Below are the code and all the weights of a small trained network. Each question names an input and a target symbol and asks about switching units off, where a switched-off unit gives its printed mean instead of its output.

import numpy as np


def w(rows, s, z=0):
    codes = np.array(rows[::2]) - 128.0
    scale = np.full(codes.shape[1], s)
    scale[-1] = z or s
    return codes * scale


def f(y):
    return y / 2 * (1 + np.tanh(0.7978845608 * (y + 0.044715 * y**3)))


def softmax(a):
    e = np.exp(a - a.max(-1, keepdims=True))
    return e / e.sum(-1, keepdims=True)


def log_softmax(a):
    a = a - a.max(-1, keepdims=True)
    return a - np.log(np.exp(a).sum(-1, keepdims=True))


def net(x, mask):
    ids = ['αεζημψ'.index(c) for c in x.split()]
    T = len(ids)
    res = E[ids] + P[:T]
    r = res
    for j in range(2):
        rows = slice(2 * j, 2 * j + 2)
        q, k, v = (r @ M[0][rows].T for M in (Q, K, V))
        z = softmax(np.where(np.tri(T) > 0, q @ k.T / 2**0.5, -1e9)) @ v
        o = O[0][rows]
        res = res + np.where(mask[j], z, o[:, -1]) @ o[:, :-1]
    y = f(res @ A[0][:, :-1].T + A[0][:, -1])
    res = res + np.where(mask[2:14], y, B[0][:, -1]) @ B[0][:, :-1]
    return log_softmax(res[-1] @ U[:, :-1].T + U[:, -1])


Q, K, V, O, A, B = {}, {}, {}, {}, {}, {}
E = w([
[34,157,103,89,147,126],'α',
[110,209,96,208,98,158],'ε',
[178,72,145,182,39,60],'ζ',
[112,179,126,251,147,168],'η',
[132,204,101,167,28,99],'μ',
[65,135,117,166,167,136],'ψ',
],0.014)
P = w([
[168,149,56,171,149,160],'0',
[112,164,111,137,86,157],'1',
[84,149,69,160,146,120],'2',
[198,197,192,107,140,105],'3',
[106,175,189,108,70,153],'4',
[155,165,88,165,186,74],'5',
[227,187,161,101,181,101],'6',
[101,113,126,177,2,78],'7',
[130,163,34,162,199,68],'8',
[180,111,207,95,110,99],'9',
[56,64,173,131,96,126],'10',
],0.01)
Q[0] = w([
[132,145,184,115,129,135],'H1',
[90,107,135,145,92,148],'H1',
[71,68,1,170,91,147],'H2',
[195,138,70,126,184,106],'H2',
],0.027)
K[0] = w([
[63,102,148,156,83,139],'H1',
[119,127,78,148,148,83],'H1',
[250,172,54,98,232,68],'H2',
[190,154,233,59,130,188],'H2',
],0.021)
V[0] = w([
[180,43,75,191,33,119],'H1',
[133,98,206,115,75,13],'H1',
[133,26,214,255,223,125],'H2',
[246,165,138,198,98,195],'H2',
],0.012)
O[0] = w([
[107,233,122,217,175,205,75],'H1',
[9,60,201,151,84,91,24],'H1',
[190,159,254,125,193,93,3],'H2',
[137,143,221,103,48,223,106],'H2',
],0.008,0.0071)
A[0] = w([
[166,146,254,61,158,141,41],'N1',
[38,157,209,148,96,88,98],'N2',
[103,187,73,143,47,109,57],'N3',
[137,103,189,7,102,177,32],'N4',
[162,142,176,2,83,158,154],'N5',
[153,140,44,98,156,78,4],'N6',
[72,197,120,35,171,148,164],'N7',
[43,76,194,10,129,63,98],'N8',
[246,59,76,149,83,115,49],'N9',
[193,137,117,231,145,147,101],'N10',
[222,184,130,111,238,37,172],'N11',
[142,129,84,127,73,162,96],'N12',
],0.0076,0.0022)
B[0] = w([
[200,10,81,87,178,139,156],'N1',
[93,156,171,187,158,92,148],'N2',
[139,55,132,111,187,133,241],'N3',
[139,141,127,88,70,188,139],'N4',
[132,137,85,179,156,119,155],'N5',
[141,63,193,228,116,142,254],'N6',
[137,122,155,193,106,63,185],'N7',
[88,109,133,65,134,207,154],'N8',
[97,188,113,150,159,182,182],'N9',
[110,99,135,97,108,103,161],'N10',
[84,188,75,45,57,108,193],'N11',
[60,119,147,141,135,104,193],'N12',
],0.012,0.0094)
U = w([
[108,120,142,24,135,55,202],'α',
[152,166,96,134,89,181,172],'ε',
[161,94,155,43,153,131,3],'ζ',
[119,123,198,70,158,113,28],'η',
[57,65,167,2,130,145,71],'μ',
[132,96,115,94,147,83,190],'ψ',
],0.0061,0.003)

Each question gives the input, a string of symbols that net reads in full, and the target symbol t.
The units are the heads (2 rows each of Q, K, V and O) and the neurons (one row each of A and B). Each row of codes is followed by its name. A weight is (code - 128) times the scale printed after its matrix; where a second scale follows, it is the last column's (O, A, B and U).
mask holds one flag per unit, heads first, then neurons. A switched-off unit (its flag False) gives its mean, the last column of its rows in O or B, instead of its output. The means were averaged over made-up inputs and are rounded, as every weight is.
A unit's drop is (log p(t) with every unit on - log p(t) with that unit switched off) / (log p(t) with every unit on - log p(t) with every unit switched off).
The circuit of an input: a set's keep is (log p(t) with only the set's units on - log p(t) with every unit switched off) / (log p(t) with every unit on - log p(t) with every unit switched off). Starting from the 12 units with the biggest drops (on a tie, the unit counted first), units are removed one at a time, each time the one whose removal leaves the highest keep (on an exact tie, the one counted first), for as long as the keep stays at least 0.8.
circuit, biggest first: the units of the circuit, biggest drop first
most important unit: the unit with the biggest drop
k most important neurons: the k neurons with the biggest drops, biggest first
heads that matter: for each layer, one digit per head in row order, 1 if its drop is at least 0.15 and else 0, layers parted by /
input α α ψ ζ α ψ ζ α ε, target η: heads that matter	11
input α ζ ε ζ α, target ε: most important unit	H2
input η η ψ ζ η, target α: circuit, biggest first	H2; N11; N6
input α ψ μ α μ α α, target μ: circuit, biggest first	H2; H1
input ζ μ ζ, target η: circuit, biggest first	H1; H2; N2
input ζ α ψ μ ζ α α, target η: circuit, biggest first	H1; N2; H2
input α α ε α α, target ε: heads that matter	11
input ψ ψ ψ α α α α μ α, target μ: circuit, biggest first	H1; N8
input α α α η α α η ε η, target ζ: heads that matter	01
input ψ α α ζ ε ζ, target η: circuit, biggest first	H1; H2
input α μ μ α ε, target μ: circuit, biggest first	H2; N3; N12
input α ζ α μ ζ μ, target μ: circuit, biggest first	H2; N3; N12
input ψ ζ α ψ ψ ζ ζ ψ, target η: circuit, biggest first	H2; H1
input α ζ α μ α, target ψ: circuit, biggest first	H2; N6
input α μ μ η, target μ: 2 most important neurons	N3; N12
input μ ζ ε η, target η: most important unit	H1
input α α ψ ζ α ζ α η, target η: 2 most important neurons	N2; N11
input α μ α ζ ε α α μ η α α, target ζ: 2 most important neurons	N1; N5
input μ α α ζ η α α η α ζ, target ζ: circuit, biggest first	H2; N1
input α α η ε ζ, target ζ: circuit, biggest first	N1; H2
input α α α α η μ α, target ζ: heads that matter	01
input α ε α ψ, target ε: heads that matter	11
input μ α α ζ μ, target ψ: heads that matter	01
input α ψ ε α ζ, target ε: 2 most important neurons	N9; N5
input α μ μ ζ ζ μ, target η: circuit, biggest first	H1; H2; N2
input ζ ψ α, target η: circuit, biggest first	H2; H1
input ζ ψ ψ α ψ, target α: 3 most important neurons	N11; N6; N9
input ζ ψ μ ζ ε, target μ: 3 most important neurons	N3; N12; N6
